The symbols move the states like this.
gs: ^>none, $>fg, &>gm, +>zh, %>pp, *>tp
lm: ^>zp, $>qq, &>none, +>none, %>tm, *>dc
dc: ^>rr, $>lm, &>none, +>none, %>sb, *>hn
ms: ^>tp, $>zh, &>dr, +>cd, %>mt, *>ld
dr: ^>bd, $>jb, &>none, +>zt, %>ms, *>zj
bl: ^>bb, $>qc, &>ns, +>tj, %>th, *>cq
ch: ^>hl, $>cl, &>rg, +>dg, %>qj, *>tt
nj: ^>qr, $>rr, &>none, +>hn, %>zq, *>fm
gr: ^>fm, $>hn, &>none, +>none, %>pj, *>qq
jb: ^>gm, $>br, &>none, +>gg, %>zh, *>dr
rd: ^>jr, $>jt, &>bg, +>nz, %>none, *>pr
zt: ^>dr, $>gg, &>none, +>qr, %>cd, *>zc
ls: ^>mz, $>rc, &>hb, +>lf, %>none, *>rp
rp: ^>jz, $>ls, &>dm, +>bq, %>none, *>ht
bb: ^>ld, $>cd, &>zc, +>bl, %>dj, *>td
gg: ^>jb, $>pb, &>none, +>hh, %>rt, *>zt
dg: ^>ch, $>dm, &>dq, +>hz, %>ht, *>jn
mm: ^>none, $>mr, &>none, +>hc, %>sj, *>zn
zr: ^>jp, $>pj, &>qq, +>none, %>tl, *>tm
hz: ^>dg, $>tl, &>tm, +>none, %>sf, *>cg
qr: ^>zt, $>hh, &>none, +>nj, %>qc, *>ns
sf: ^>ht, $>bq, &>hz, +>none, %>none, *>gt
mh: ^>none, $>cp, &>pp, +>ll, %>none, *>fq
jf: ^>hb, $>fz, &>pj, +>none, %>lf, *>tl
gh: ^>jt, $>qj, &>tt, +>qs, %>none, *>nz
hm: ^>dt, $>dq, &>rr, +>sb, %>jn, *>zq
zc: ^>zj, $>zt, &>none, +>ns, %>bb, *>gb
rr: ^>hh, $>zp, &>none, +>dc, %>hm, *>nj
hn: ^>nj, $>dc, &>none, +>none, %>lg, *>gr
qq: ^>qm, $>gr, &>none, +>none, %>zr, *>lm
cd: ^>ms, $>rt, &>zt, +>qc, %>bg, *>bb
jr: ^>fq, $>ll, &>mt, +>rd, %>none, *>zb
pb: ^>br, $>gb, &>none, +>fr, %>hq, *>gg
sj: ^>none, $>rz, &>mm, +>rn, %>bs, *>fg
zn: ^>none, $>mm, &>none, +>br, %>fg, *>gm
qg: ^>fc, $>zb, &>jj, +>qh, %>none, *>bp
lj: ^>pp, $>hf, &>zh, +>zg, %>ll, *>mt
qh: ^>qg, $>pr, &>rj, +>jz, %>none, *>pz
rz: ^>none, $>tp, &>mr, +>ld, %>qz, *>sj
bq: ^>rp, $>lf, &>tl, +>none, %>none, *>sf
hb: ^>th, $>jc, &>tj, +>jf, %>ls, *>dm
th: ^>dj, $>nm, &>bl, +>hb, %>mz, *>cl
bm: ^>fg, $>rn, &>br, +>hq, %>hf, *>zh
fg: ^>none, $>sj, &>zn, +>bm, %>lq, *>gs
rg: ^>hq, $>cq, &>fr, +>dq, %>ch, *>dt
tp: ^>none, $>gs, &>bd, +>ms, %>gj, *>rz
tj: ^>bl, $>zq, &>fm, +>pj, %>hb, *>jp
br: ^>zn, $>hc, &>none, +>pb, %>bm, *>jb
hc: ^>mm, $>zj, &>none, +>gb, %>rn, *>br
jc: ^>nm, $>jn, &>zq, +>fz, %>rc, *>hb
fr: ^>pb, $>tg, &>none, +>zp, %>rg, *>hh
jn: ^>tt, $>dg, &>hm, +>cg, %>qs, *>jc
hh: ^>gg, $>fr, &>none, +>rr, %>dt, *>qr
zp: ^>fr, $>qm, &>none, +>lm, %>dq, *>rr
qc: ^>cd, $>dt, &>qr, +>zq, %>nm, *>bl
mr: ^>none, $>bd, &>none, +>zj, %>rz, *>mm
bp: ^>cp, $>qg, &>hf, +>pz, %>none, *>ll
bd: ^>none, $>gm, &>none, +>dr, %>tp, *>mr
ht: ^>qj, $>rp, &>dg, +>sf, %>none, *>qs
hq: ^>bm, $>td, &>pb, +>rg, %>hl, *>rt
fq: ^>none, $>mh, &>gj, +>jr, %>none, *>lp
tl: ^>dm, $>jf, &>zr, +>none, %>bq, *>hz
qz: ^>none, $>gj, &>rz, +>fd, %>lp, *>bs
lp: ^>none, $>fq, &>qz, +>zb, %>none, *>fc
hf: ^>lq, $>jj, &>bm, +>hl, %>bp, *>lj
fc: ^>none, $>lp, &>bs, +>qg, %>none, *>cp
jp: ^>cq, $>tj, &>qm, +>zr, %>dm, *>dq
dm: ^>cl, $>hb, &>jp, +>tl, %>rp, *>dg
gj: ^>none, $>pp, &>tp, +>mt, %>fq, *>qz
bs: ^>none, $>qz, &>sj, +>jj, %>fc, *>lq
pp: ^>none, $>lq, &>gs, +>lj, %>mh, *>gj
pr: ^>zb, $>rd, &>dj, +>mz, %>none, *>qh
mz: ^>pr, $>nz, &>th, +>ls, %>none, *>jz
lq: ^>none, $>bs, &>fg, +>hf, %>cp, *>pp
pj: ^>tj, $>lg, &>gr, +>none, %>jf, *>zr
qj: ^>pz, $>jz, &>ch, +>ht, %>none, *>gh
fm: ^>ns, $>nj, &>none, +>gr, %>tj, *>qm
sb: ^>hm, $>tm, &>dc, +>none, %>cg, *>lg
jz: ^>qh, $>mz, &>cl, +>rp, %>none, *>qj
mt: ^>gj, $>lj, &>ms, +>bg, %>jr, *>fd
tm: ^>dq, $>zr, &>lm, +>none, %>hz, *>sb
tg: ^>gb, $>ns, &>none, +>qm, %>cq, *>fr
zq: ^>qc, $>hm, &>nj, +>lg, %>jc, *>tj
rn: ^>sj, $>ld, &>hc, +>td, %>jj, *>bm
qm: ^>tg, $>fm, &>none, +>qq, %>jp, *>zp
ns: ^>zc, $>qr, &>none, +>fm, %>bl, *>tg
tt: ^>zg, $>ch, &>dt, +>jn, %>gh, *>nm
rt: ^>zh, $>hq, &>gg, +>dt, %>zg, *>cd
cp: ^>none, $>fc, &>lq, +>bp, %>none, *>mh
zb: ^>lp, $>jr, &>fd, +>pr, %>none, *>qg
cl: ^>rj, $>th, &>cq, +>dm, %>jz, *>ch
lf: ^>ls, $>cf, &>jf, +>none, %>none, *>bq
fd: ^>qz, $>mt, &>ld, +>dj, %>zb, *>jj
dj: ^>fd, $>bg, &>bb, +>th, %>pr, *>rj
nm: ^>bg, $>tt, &>qc, +>jc, %>nz, *>th
hl: ^>hf, $>rj, &>hq, +>ch, %>pz, *>zg
td: ^>rn, $>bb, &>gb, +>cq, %>rj, *>hq
gm: ^>none, $>zn, &>none, +>jb, %>gs, *>bd
dt: ^>rt, $>rg, &>hh, +>hm, %>tt, *>qc
jt: ^>ll, $>pz, &>zg, +>gh, %>none, *>rd
qs: ^>gh, $>ht, &>jn, +>gt, %>none, *>rc
lg: ^>zq, $>sb, &>hn, +>none, %>fz, *>pj
rj: ^>jj, $>dj, &>td, +>cl, %>qh, *>hl
rc: ^>nz, $>qs, &>jc, +>cf, %>none, *>ls
ld: ^>rz, $>ms, &>zj, +>bb, %>fd, *>rn
cq: ^>td, $>bl, &>tg, +>jp, %>cl, *>rg
dq: ^>rg, $>jp, &>zp, +>tm, %>dg, *>hm
zj: ^>mr, $>dr, &>none, +>zc, %>ld, *>hc
bg: ^>mt, $>zg, &>cd, +>nm, %>rd, *>dj
fz: ^>jc, $>cg, &>lg, +>none, %>cf, *>jf
pz: ^>bp, $>qh, &>hl, +>qj, %>none, *>jt
jj: ^>bs, $>fd, &>rn, +>rj, %>qg, *>hf
zh: ^>gs, $>bm, &>jb, +>rt, %>lj, *>ms
cg: ^>jn, $>hz, &>sb, +>none, %>gt, *>fz
ll: ^>mh, $>bp, &>lj, +>jt, %>none, *>jr
cf: ^>rc, $>gt, &>fz, +>none, %>none, *>lf
zg: ^>lj, $>hl, &>rt, +>tt, %>jt, *>bg
gb: ^>hc, $>zc, &>none, +>tg, %>td, *>pb
nz: ^>rd, $>gh, &>nm, +>rc, %>none, *>mz
gt: ^>qs, $>sf, &>cg, +>none, %>none, *>cf

In the rows, 524 means zero.

The rows follow the links: the fewer symbols apart two states are, the more alike their rows tend to be.

Each row is also shifted at random along 9 hidden directions that mean nothing.

Each row, then its state:
[513, 493, 347, 412, 521, 551, 528, 531, 560, 350, 595, 482, 559, 532, 529, 487, 567, 474, 497, 480, 477, 553, 459, 467]: gj
[534, 702, 472, 520, 632, 431, 533, 528, 580, 621, 550, 403, 449, 757, 406, 482, 548, 564, 514, 464, 765, 496, 446, 491]: jt
[504, 442, 466, 602, 493, 479, 614, 681, 395, 619, 613, 546, 496, 539, 485, 505, 451, 510, 539, 564, 720, 460, 648, 543]: fm
[562, 469, 324, 405, 563, 594, 463, 476, 645, 453, 573, 493, 485, 559, 498, 485, 537, 527, 402, 501, 289, 592, 464, 533]: rd
[521, 395, 544, 448, 450, 435, 584, 620, 445, 492, 512, 519, 561, 571, 620, 537, 546, 423, 453, 533, 397, 502, 606, 509]: zj
[578, 403, 512, 648, 488, 541, 478, 516, 469, 705, 510, 566, 512, 545, 501, 570, 507, 549, 501, 567, 499, 464, 624, 551]: qq
[512, 663, 461, 643, 492, 484, 495, 522, 435, 535, 466, 489, 577, 447, 470, 489, 526, 441, 614, 545, 594, 471, 600, 503]: mr
[439, 622, 624, 571, 475, 468, 698, 554, 461, 500, 562, 599, 476, 524, 359, 446, 449, 525, 431, 487, 622, 560, 549, 542]: zq
[525, 610, 586, 433, 619, 496, 498, 570, 553, 545, 495, 441, 497, 439, 569, 484, 478, 517, 710, 610, 603, 544, 518, 526]: qg
[526, 509, 435, 537, 446, 519, 447, 574, 488, 559, 463, 513, 604, 554, 488, 539, 588, 495, 460, 441, 645, 451, 536, 503]: jb
[612, 390, 293, 529, 469, 635, 342, 554, 521, 602, 413, 487, 576, 392, 407, 457, 498, 463, 518, 587, 462, 522, 610, 507]: ld
[560, 545, 397, 632, 517, 588, 433, 527, 554, 610, 357, 540, 502, 599, 506, 537, 544, 591, 263, 439, 693, 564, 467, 596]: jn
[527, 491, 405, 512, 475, 611, 472, 509, 532, 509, 604, 624, 553, 532, 597, 628, 559, 575, 421, 472, 329, 453, 535, 567]: dc
[595, 403, 609, 571, 457, 577, 526, 470, 449, 501, 434, 584, 584, 622, 581, 663, 579, 525, 508, 538, 459, 499, 515, 414]: tg
[558, 406, 629, 598, 576, 380, 645, 534, 505, 612, 542, 411, 415, 740, 442, 401, 473, 485, 530, 553, 688, 603, 542, 485]: pr
[607, 594, 513, 591, 573, 524, 467, 391, 576, 761, 537, 521, 470, 762, 299, 624, 573, 643, 454, 515, 477, 427, 504, 446]: tm
[504, 444, 629, 515, 436, 426, 599, 583, 455, 493, 247, 475, 568, 521, 435, 447, 539, 406, 330, 527, 652, 622, 534, 466]: rz
[468, 328, 425, 196, 598, 464, 662, 694, 548, 651, 685, 499, 492, 560, 243, 579, 531, 603, 425, 630, 558, 451, 515, 391]: cq
[448, 709, 441, 511, 630, 480, 449, 529, 574, 570, 486, 467, 534, 366, 590, 550, 571, 548, 555, 542, 597, 475, 499, 598]: hl
[668, 217, 437, 717, 417, 679, 381, 328, 567, 428, 375, 478, 624, 770, 414, 519, 656, 532, 421, 377, 750, 626, 344, 329]: pp
[465, 355, 554, 488, 548, 490, 580, 578, 588, 511, 642, 541, 450, 510, 618, 453, 488, 549, 425, 481, 521, 597, 510, 649]: qs
[517, 505, 447, 708, 482, 567, 469, 524, 506, 611, 508, 596, 513, 490, 558, 524, 507, 565, 400, 457, 600, 513, 560, 641]: sb
[585, 312, 434, 311, 416, 751, 294, 506, 642, 408, 560, 589, 657, 379, 531, 538, 551, 546, 608, 455, 313, 501, 470, 487]: zh
[568, 460, 681, 483, 522, 538, 537, 465, 543, 690, 473, 560, 485, 557, 310, 566, 493, 598, 515, 611, 434, 514, 547, 447]: jp
[699, 215, 405, 527, 435, 683, 368, 678, 468, 656, 349, 569, 524, 563, 683, 560, 462, 518, 388, 573, 441, 545, 634, 596]: tj
[554, 359, 483, 589, 532, 642, 395, 436, 599, 525, 472, 553, 555, 437, 640, 587, 577, 590, 461, 505, 498, 562, 445, 566]: ch
[541, 539, 619, 537, 626, 431, 472, 512, 552, 706, 568, 428, 460, 444, 518, 464, 460, 507, 772, 657, 488, 481, 635, 563]: rj
[388, 482, 375, 345, 605, 422, 625, 570, 558, 505, 801, 500, 552, 534, 435, 607, 636, 578, 509, 514, 576, 393, 463, 447]: hq
[551, 599, 451, 563, 484, 485, 419, 609, 502, 644, 427, 526, 540, 653, 650, 573, 570, 528, 357, 415, 582, 430, 563, 633]: dt
[551, 444, 493, 442, 548, 521, 500, 588, 564, 681, 525, 548, 419, 454, 531, 472, 433, 536, 400, 611, 241, 554, 642, 665]: jf
[518, 608, 440, 669, 629, 511, 527, 404, 547, 653, 553, 511, 441, 478, 406, 543, 517, 584, 498, 615, 479, 523, 536, 540]: dm
[535, 517, 569, 346, 522, 522, 536, 531, 523, 445, 445, 481, 598, 535, 491, 592, 590, 497, 565, 564, 494, 506, 459, 375]: sj
[472, 618, 668, 710, 498, 462, 669, 548, 447, 425, 542, 545, 462, 553, 580, 390, 430, 477, 570, 467, 745, 619, 541, 599]: nm
[472, 386, 475, 538, 464, 435, 588, 724, 406, 565, 444, 506, 518, 353, 601, 415, 448, 399, 424, 591, 591, 559, 688, 634]: bb
[566, 465, 608, 520, 417, 677, 510, 608, 462, 505, 565, 631, 569, 478, 429, 508, 413, 564, 697, 508, 694, 495, 557, 477]: nj
[590, 511, 627, 609, 531, 605, 542, 410, 569, 506, 590, 554, 441, 636, 437, 479, 450, 585, 603, 508, 510, 597, 478, 498]: cf

In each set, the symbols that take the first to the second take the third to the fourth, perhaps in another order. Give the fourth.
Answers are names.
[608, 558, 567, 542, 560, 571, 448, 462, 607, 578, 624, 495, 435, 606, 489, 428, 431, 546, 714, 516, 431, 543, 546, 558]
: [479, 558, 468, 594, 582, 510, 637, 568, 504, 525, 457, 509, 433, 471, 415, 442, 454, 541, 392, 567, 738, 651, 494, 544]
:: [534, 568, 445, 545, 543, 684, 364, 478, 572, 590, 565, 572, 597, 348, 420, 601, 532, 637, 696, 542, 627, 421, 492, 485]
: hm

[527, 557, 499, 315, 519, 534, 480, 615, 592, 505, 559, 473, 513, 488, 428, 404, 460, 490, 616, 516, 486, 537, 536, 520]
: [497, 720, 413, 627, 505, 525, 417, 490, 531, 450, 388, 473, 561, 353, 588, 424, 516, 422, 537, 499, 501, 559, 554, 614]
:: [588, 732, 743, 491, 570, 466, 484, 437, 532, 543, 300, 441, 535, 560, 546, 560, 547, 490, 652, 602, 473, 538, 500, 445]
: bs

[501, 525, 626, 635, 447, 567, 647, 460, 429, 395, 501, 647, 539, 487, 561, 586, 513, 518, 452, 534, 416, 570, 527, 502]
: [486, 417, 403, 513, 501, 581, 562, 523, 490, 479, 594, 623, 548, 415, 589, 639, 555, 557, 396, 568, 343, 504, 539, 544]
:: [606, 407, 581, 513, 581, 552, 491, 607, 520, 596, 366, 468, 470, 578, 624, 524, 485, 554, 522, 591, 718, 601, 499, 526]
: qj

[468, 471, 363, 458, 587, 476, 510, 518, 589, 453, 515, 441, 541, 493, 608, 532, 625, 500, 382, 505, 520, 563, 439, 537]
: [720, 276, 523, 668, 461, 664, 315, 384, 601, 530, 483, 479, 522, 645, 575, 427, 499, 489, 656, 465, 455, 607, 518, 511]
:: [526, 631, 575, 612, 567, 477, 561, 446, 498, 361, 552, 463, 511, 506, 721, 491, 518, 437, 700, 547, 463, 580, 523, 535]
: bp

[360, 675, 622, 386, 549, 425, 566, 592, 536, 533, 517, 536, 579, 284, 524, 548, 556, 525, 529, 543, 545, 459, 534, 577]
: [535, 612, 415, 504, 637, 411, 430, 449, 612, 686, 612, 386, 511, 665, 438, 546, 618, 543, 601, 516, 525, 409, 508, 478]
:: [510, 557, 508, 494, 515, 526, 544, 582, 435, 488, 565, 548, 593, 459, 627, 629, 550, 509, 658, 578, 534, 427, 566, 478]
: rn

[553, 723, 427, 444, 553, 581, 547, 556, 448, 494, 439, 571, 562, 595, 582, 745, 590, 571, 448, 565, 456, 426, 484, 436]
: [572, 563, 543, 466, 629, 464, 567, 537, 536, 693, 549, 498, 423, 690, 505, 597, 515, 593, 470, 597, 437, 484, 543, 515]
:: [528, 554, 669, 308, 482, 525, 521, 591, 511, 566, 361, 507, 605, 472, 298, 534, 526, 514, 581, 570, 612, 498, 510, 369]
: jj

[518, 389, 520, 559, 532, 661, 509, 490, 559, 482, 556, 614, 523, 434, 561, 580, 520, 628, 489, 521, 593, 573, 441, 533]
: [570, 585, 609, 626, 562, 650, 530, 399, 530, 515, 438, 583, 492, 500, 462, 602, 498, 612, 550, 582, 524, 580, 453, 470]
:: [460, 537, 708, 510, 434, 428, 701, 576, 416, 377, 652, 584, 565, 596, 588, 516, 512, 457, 611, 467, 530, 497, 566, 488]
: gg

[519, 384, 396, 462, 511, 464, 546, 503, 518, 527, 618, 473, 597, 699, 405, 598, 663, 522, 440, 476, 579, 438, 458, 373]
: [568, 604, 481, 478, 496, 514, 537, 593, 439, 494, 347, 508, 543, 546, 580, 561, 529, 443, 428, 576, 419, 530, 567, 496]
:: [375, 531, 674, 445, 485, 399, 659, 617, 478, 515, 534, 541, 589, 379, 386, 490, 540, 497, 534, 519, 747, 486, 530, 483]
: bl

[477, 709, 502, 451, 580, 353, 603, 494, 571, 550, 654, 419, 459, 666, 315, 395, 514, 474, 546, 492, 465, 500, 536, 491]
: [443, 385, 589, 646, 523, 440, 564, 499, 560, 443, 630, 513, 491, 456, 713, 401, 519, 481, 515, 457, 554, 620, 522, 673]
:: [500, 331, 489, 438, 481, 534, 602, 541, 513, 503, 558, 594, 574, 634, 480, 663, 622, 585, 289, 485, 497, 495, 452, 437]
: zr

[498, 648, 522, 684, 552, 377, 589, 373, 467, 603, 331, 462, 535, 595, 410, 595, 646, 485, 316, 572, 481, 518, 522, 444]
: [391, 589, 474, 508, 562, 465, 562, 516, 522, 437, 662, 515, 599, 344, 526, 542, 590, 512, 635, 518, 617, 450, 497, 503]
:: [473, 749, 369, 542, 527, 484, 469, 558, 511, 512, 570, 514, 579, 550, 584, 563, 596, 516, 511, 428, 609, 398, 518, 559]
: ms

[475, 668, 455, 632, 644, 505, 596, 524, 517, 546, 536, 506, 458, 569, 541, 575, 538, 606, 470, 527, 783, 542, 442, 547]
: [525, 609, 489, 510, 603, 514, 593, 556, 452, 447, 691, 590, 496, 570, 897, 719, 543, 544, 602, 586, 274, 423, 561, 582]
:: [466, 626, 538, 452, 673, 427, 611, 503, 579, 477, 739, 443, 474, 612, 578, 551, 559, 569, 697, 532, 616, 485, 441, 485]
: td

[525, 649, 614, 431, 483, 634, 493, 527, 559, 529, 489, 618, 546, 514, 387, 571, 493, 620, 521, 467, 572, 490, 461, 491]
: [659, 671, 447, 611, 474, 661, 316, 415, 545, 682, 448, 562, 563, 675, 377, 620, 553, 608, 551, 461, 464, 392, 525, 468]
:: [465, 529, 646, 475, 626, 439, 660, 595, 516, 507, 588, 514, 436, 482, 661, 519, 471, 543, 565, 605, 551, 580, 527, 585]
: dm

[451, 712, 692, 348, 557, 459, 678, 684, 497, 314, 480, 514, 489, 495, 726, 479, 449, 481, 565, 520, 641, 616, 457, 572]
: [526, 643, 666, 539, 588, 489, 546, 399, 558, 446, 404, 467, 514, 504, 540, 524, 551, 504, 583, 577, 485, 612, 443, 466]
:: [565, 409, 510, 451, 618, 536, 632, 671, 480, 576, 892, 514, 405, 645, 526, 492, 373, 583, 875, 618, 656, 456, 596, 492]
: ch

[605, 306, 735, 433, 473, 590, 528, 492, 591, 430, 579, 485, 528, 621, 404, 391, 462, 513, 750, 501, 646, 630, 456, 395]
: [463, 529, 862, 615, 485, 430, 644, 371, 572, 414, 527, 532, 462, 469, 491, 334, 448, 457, 577, 494, 395, 693, 523, 582]
:: [490, 457, 473, 571, 461, 421, 518, 493, 524, 518, 590, 475, 548, 521, 464, 402, 546, 423, 512, 472, 439, 517, 606, 547]
: cd

[506, 432, 600, 590, 533, 477, 466, 431, 560, 477, 532, 479, 567, 487, 719, 529, 601, 485, 602, 500, 462, 529, 504, 562]
: [541, 418, 530, 399, 504, 554, 533, 549, 590, 398, 488, 498, 514, 545, 550, 446, 511, 490, 458, 493, 479, 640, 455, 516]
:: [515, 656, 398, 480, 489, 496, 467, 623, 483, 547, 620, 515, 569, 484, 547, 506, 498, 470, 664, 506, 478, 385, 636, 555]
: rn

[531, 491, 751, 408, 438, 551, 592, 512, 552, 518, 594, 632, 486, 537, 385, 470, 422, 543, 542, 506, 304, 556, 564, 525]
: [533, 477, 601, 563, 486, 541, 591, 723, 423, 550, 655, 593, 477, 542, 681, 496, 395, 533, 668, 512, 700, 487, 630, 628]
:: [561, 479, 644, 409, 526, 555, 504, 614, 524, 621, 491, 575, 537, 608, 574, 647, 530, 613, 532, 522, 604, 455, 501, 502]
: tm

[716, 409, 572, 696, 488, 551, 328, 403, 569, 590, 411, 442, 499, 758, 682, 453, 523, 457, 609, 470, 401, 575, 561, 568]
: [520, 401, 477, 430, 534, 456, 470, 666, 567, 581, 431, 424, 518, 582, 584, 430, 532, 482, 417, 477, 717, 563, 508, 583]
:: [557, 659, 357, 750, 656, 451, 523, 466, 464, 635, 436, 440, 469, 617, 618, 607, 575, 533, 453, 597, 623, 493, 533, 541]
: dj

[598, 461, 383, 530, 555, 631, 505, 557, 520, 478, 445, 535, 465, 570, 672, 577, 508, 554, 383, 556, 461, 599, 480, 567]
: [602, 388, 625, 613, 531, 558, 542, 519, 508, 514, 482, 532, 451, 584, 671, 490, 450, 519, 554, 559, 515, 633, 544, 568]
:: [588, 505, 482, 554, 483, 585, 403, 533, 487, 591, 464, 531, 625, 585, 541, 640, 587, 553, 594, 495, 650, 409, 522, 454]
: br

[616, 571, 668, 488, 590, 547, 553, 364, 580, 594, 540, 550, 443, 726, 446, 637, 530, 619, 544, 588, 262, 517, 472, 428]
: [482, 586, 300, 314, 599, 564, 696, 623, 538, 270, 822, 541, 475, 685, 563, 580, 528, 565, 495, 480, 492, 528, 405, 451]
:: [626, 374, 418, 639, 480, 792, 474, 441, 490, 419, 651, 647, 543, 472, 503, 590, 455, 603, 694, 564, 483, 540, 502, 448]
: dt

